Here is a tiny trained network, its code and every weight. The questions are about switching its units off for an input and a class, where a switched-off unit gives its printed mean instead of its output.

import numpy as np


def w(rows, s, z=0):
    codes = np.array(rows[::2]) - 128.0
    scale = np.full(codes.shape[1], s)
    scale[-1] = z or s
    return codes * scale


def f(y):
    return np.maximum(y, 0)


def log_softmax(a):
    a = a - a.max(-1, keepdims=True)
    return a - np.log(np.exp(a).sum(-1, keepdims=True))


def net(x, mask):
    res = np.array(x, float).reshape(1, 7) / 4 @ E
    y = f(res @ A[0][:, :-1].T + A[0][:, -1])
    res = res + np.where(mask, y, B[0][:, -1]) @ B[0][:, :-1]
    return log_softmax(res[-1] @ U[:, :-1].T + U[:, -1])


A, B = {}, {}
E = w([
[86,61,221,186,179,78,159,34,50,202,179],'x0',
[128,95,137,141,137,130,129,155,132,120,118],'x1',
[108,124,142,123,136,152,133,132,133,128,126],'x2',
[154,126,113,136,122,98,119,134,120,128,134],'x3',
[114,131,129,123,129,146,144,108,139,130,112],'x4',
[225,93,173,48,52,197,205,161,83,117,111],'x5',
[186,197,195,36,166,80,67,151,117,71,7],'x6',
],0.013)
A[0] = w([
[135,153,203,85,182,90,65,115,102,176,28,127],'N1',
[215,77,158,55,65,180,210,123,61,111,148,127],'N2',
[192,185,96,56,109,176,84,178,134,72,36,90],'N3',
[206,121,118,71,47,196,190,170,69,88,90,80],'N4',
[197,69,152,72,56,145,176,120,72,163,154,121],'N5',
[230,85,167,30,79,203,171,139,81,101,132,132],'N6',
[130,156,23,128,56,200,108,211,254,131,148,243],'N7',
[119,219,75,48,167,114,70,220,200,29,68,252],'N8',
[169,147,230,94,215,122,61,85,60,98,62,59],'N9',
],0.0091,0.0034)
B[0] = w([
[147,135,110,114,153,81,81,169,145,143,103,198],'N1',
[121,141,142,117,59,157,175,132,52,107,136,207],'N2',
[109,110,78,172,179,144,92,91,49,137,143,224],'N3',
[105,120,99,127,112,153,151,120,50,175,148,207],'N4',
[86,107,160,94,85,162,194,114,137,111,136,190],'N5',
[142,123,63,108,152,116,148,103,41,184,100,212],'N6',
[179,174,93,129,97,7,150,170,166,201,82,218],'N7',
[136,110,80,108,155,151,41,105,174,90,123,253],'N8',
[118,168,123,124,120,105,173,174,130,176,130,199],'N9',
],0.015,0.028)
U = w([
[149,189,148,139,144,42,112,174,208,176,79,235],'0',
[49,24,97,214,208,157,113,23,50,195,231,253],'1',
[192,176,125,48,67,96,179,187,75,167,35,77],'2',
[85,48,206,97,64,220,194,74,109,77,218,82],'3',
[168,97,99,47,162,191,32,96,190,4,71,48],'4',
],0.011,0.0056)

Each question gives the input, the list of numbers given to net, and the class t.
The units are the neurons (one row each of A and B). Each row of codes is followed by its name. A weight is (code - 128) times the scale printed after its matrix; where a second scale follows, it is the last column's (A, B and U).
mask holds one flag per neuron, in row order. A switched-off neuron (its flag False) gives its mean, the last column of its row in B, instead of its output. The means were averaged over made-up inputs and are rounded, as every weight is.
A unit's drop is (log p(t) with every unit on - log p(t) with that unit switched off) / (log p(t) with every unit on - log p(t) with every unit switched off).
The circuit of an input: a set's keep is (log p(t) with only the set's units on - log p(t) with every unit switched off) / (log p(t) with every unit on - log p(t) with every unit switched off). Starting from all 9 units, units are removed one at a time, each time the one whose removal leaves the highest keep (on an exact tie, the one counted first), for as long as the keep stays at least 0.8.
units of the circuit, in order: the units of the circuit, biggest drop first
unit that matters most: the unit with the biggest drop
k most important neurons: the k neurons with the biggest drops, biggest first
drop of u: that unit's drop, to one decimal
input [-5,6,6,-6,-3,5,5], class 1: units of the circuit, in order	[N3]
input [-1,2,1,1,-1,2,4], class 1: 2 most important neurons	[N7 N3]
input [0,1,2,-2,-2,-6,4], class 4: 2 most important neurons	[N7 N8]
input [0,-2,-6,6,-8,4,7], class 1: 2 most important neurons	[N3 N7]
input [-7,0,-2,3,-3,2,7], class 1: 2 most important neurons	[N3 N4]
input [4,-2,0,1,0,4,0], class 3: units of the circuit, in order	[N7 N5 N3]
input [4,1,-7,0,-4,-4,1], class 0: 2 most important neurons	[N3 N4]
input [3,5,-1,8,-3,2,-5], class 3: 2 most important neurons	[N3 N7]
input [7,-8,-8,7,4,3,1], class 2: 2 most important neurons	[N3 N8]
input [1,5,-5,3,0,0,5], class 0: 2 most important neurons	[N9 N2]
input [3,4,5,6,-2,4,-1], class 3: 2 most important neurons	[N7 N3]
input [-1,-3,-6,-5,-8,-1,-1], class 0: 2 most important neurons	[N3 N2]
input [-6,2,4,-5,-6,5,8], class 1: drop of N3	1.0
input [8,-5,-7,-2,-7,5,-3], class 3: drop of N7	0.0
input [1,8,3,8,5,-3,4], class 0: unit that matters most	N9
input [6,3,1,8,-8,-2,5], class 0: drop of N2	0.1
